Here is a tiny trained network, its code and every weight. The questions are about switching its units off for an input and a class, where a switched-off unit gives its printed mean instead of its output.

import numpy as np


def w(rows, s, z=0):
    codes = np.array(rows[::2]) - 128.0
    scale = np.full(codes.shape[1], s)
    scale[-1] = z or s
    return codes * scale


def norm(h):
    return h / np.sqrt((h * h).mean(-1, keepdims=True) + 1e-5)


def f(y):
    return y / 2 * (1 + np.tanh(0.7978845608 * (y + 0.044715 * y**3)))


def log_softmax(a):
    a = a - a.max(-1, keepdims=True)
    return a - np.log(np.exp(a).sum(-1, keepdims=True))


def net(x, mask):
    res = np.array(x, float).reshape(1, 5) / 4 @ E
    u = 0
    for l in range(3):
        y = f(norm(res) @ A[l][:, :-1].T + A[l][:, -1])
        res = res + np.where(mask[u : u + 4], y, B[l][:, -1]) @ B[l][:, :-1]
        u += 4
    return log_softmax(norm(res)[-1] @ U[:, :-1].T + U[:, -1])


A, B = {}, {}
E = w([
[137,182,141,120],'x0',
[55,167,88,142],'x1',
[129,127,124,125],'x2',
[170,135,117,254],'x3',
[126,128,128,128],'x4',
],0.0081)
A[0] = w([
[115,97,108,52,254],'L0N0',
[59,222,130,133,74],'L0N1',
[170,255,146,83,141],'L0N2',
[164,202,134,199,117],'L0N3',
],0.011,0.0021)
B[0] = w([
[84,125,210,225,216],'L0N0',
[215,87,45,71,203],'L0N1',
[94,2,182,181,210],'L0N2',
[77,87,166,141,253],'L0N3',
],0.0069,0.005)
A[1] = w([
[118,109,12,119,107],'L1N0',
[160,181,67,165,34],'L1N1',
[75,254,32,100,254],'L1N2',
[162,136,116,203,139],'L1N3',
],0.0091,0.0019)
B[1] = w([
[201,59,47,48,206],'L1N0',
[139,165,107,136,129],'L1N1',
[254,168,109,83,189],'L1N2',
[61,129,104,43,252],'L1N3',
],0.0093,0.0031)
A[2] = w([
[158,108,198,146,254],'L2N0',
[176,162,84,253,141],'L2N1',
[36,167,82,136,110],'L2N2',
[183,143,152,131,55],'L2N3',
],0.011,0.002)
B[2] = w([
[143,213,2,141,253],'L2N0',
[68,134,254,10,161],'L2N1',
[133,181,86,145,159],'L2N2',
[193,161,184,20,123],'L2N3',
],0.0087,0.0056)
U = w([
[50,158,225,67,149],'0',
[252,206,110,77,75],'1',
[135,128,100,169,251],'2',
[140,59,119,202,15],'3',
[134,132,99,158,81],'4',
],0.011,0.0017)

Each question gives the input, the list of numbers given to net, and the class t.
The units are the neurons (one row each of A and B). Each row of codes is followed by its name. A weight is (code - 128) times the scale printed after its matrix; where a second scale follows, it is the last column's (A, B and U).
mask holds one flag per neuron, layer by layer. A switched-off neuron (its flag False) gives its mean, the last column of its row in B, instead of its output. The means were averaged over made-up inputs and are rounded, as every weight is.
A unit's drop is (log p(t) with every unit on - log p(t) with that unit switched off) / (log p(t) with every unit on - log p(t) with every unit switched off).
The circuit of an input: a set's keep is (log p(t) with only the set's units on - log p(t) with every unit switched off) / (log p(t) with every unit on - log p(t) with every unit switched off). Starting from all 12 units, units are removed one at a time, each time the one whose removal leaves the highest keep (on an exact tie, the one counted first), for as long as the keep stays at least 0.8.
circuit, biggest first: the units of the circuit, biggest drop first
top k neurons: the k neurons with the biggest drops, biggest first
top k neurons in layer l: the k neurons of layer l with the biggest drops, biggest first
input [-1,8,8,7,-1], class 1: circuit, biggest first => (L0N2, L0N0, L1N2)
input [-4,7,6,3,3], class 1: top 2 neurons => (L0N2, L1N2)
input [5,-4,2,7,-2], class 0: circuit, biggest first => (L2N1)
input [8,0,-4,-6,4], class 3: top 2 neurons in layer 2 => (L2N1, L2N3)
input [5,-6,3,6,5], class 0: top 3 neurons => (L1N0, L2N1, L0N1)
input [7,-2,-3,3,-3], class 3: top 2 neurons => (L0N2, L0N3)
input [1,8,8,-6,7], class 1: top 2 neurons => (L1N2, L0N3)
input [2,-4,1,-2,-6], class 4: top 3 neurons in layer 0 => (L0N0, L0N2, L0N1)
input [-5,6,3,4,-4], class 1: circuit, biggest first => (L0N2, L0N0, L1N2)
input [-5,7,5,-4,7], class 1: circuit, biggest first => (L0N2, L1N2)
input [-5,3,-4,6,1], class 0: top 2 neurons => (L2N1, L0N1)
input [8,2,5,-5,6], class 3: top 2 neurons => (L0N2, L1N3)
input [8,1,-3,-4,5], class 3: top 2 neurons in layer 1 => (L1N3, L1N2)
input [6,8,4,5,-7], class 1: top 4 neurons => (L0N1, L0N0, L1N2, L1N1)
input [5,4,0,1,-5], class 3: top neuron in layer 2 => (L2N0)
input [-5,-7,-8,8,8], class 0: top 3 neurons => (L2N1, L0N2, L1N0)
input [-4,2,2,6,-2], class 0: top 2 neurons => (L2N1, L0N1)
input [-7,0,6,8,-2], class 0: top 2 neurons => (L2N1, L0N2)
input [6,-5,3,-3,5], class 3: top 2 neurons in layer 0 => (L0N2, L0N0)
input [7,0,2,-2,-6], class 3: circuit, biggest first => (L0N2)
input [-6,8,8,7,-5], class 1: top 3 neurons in layer 1 => (L1N0, L1N3, L1N2)
input [2,1,-3,6,3], class 0: top 2 neurons => (L2N1, L2N0)
input [6,-3,-8,1,7], class 2: top 2 neurons in layer 2 => (L2N0, L2N1)
input [-3,7,2,-4,1], class 1: top 2 neurons in layer 0 => (L0N2, L0N3)
input [-5,4,5,7,-5], class 0: top 2 neurons in layer 0 => (L0N1, L0N2)
input [8,5,-5,0,-4], class 3: top 2 neurons in layer 0 => (L0N2, L0N1)
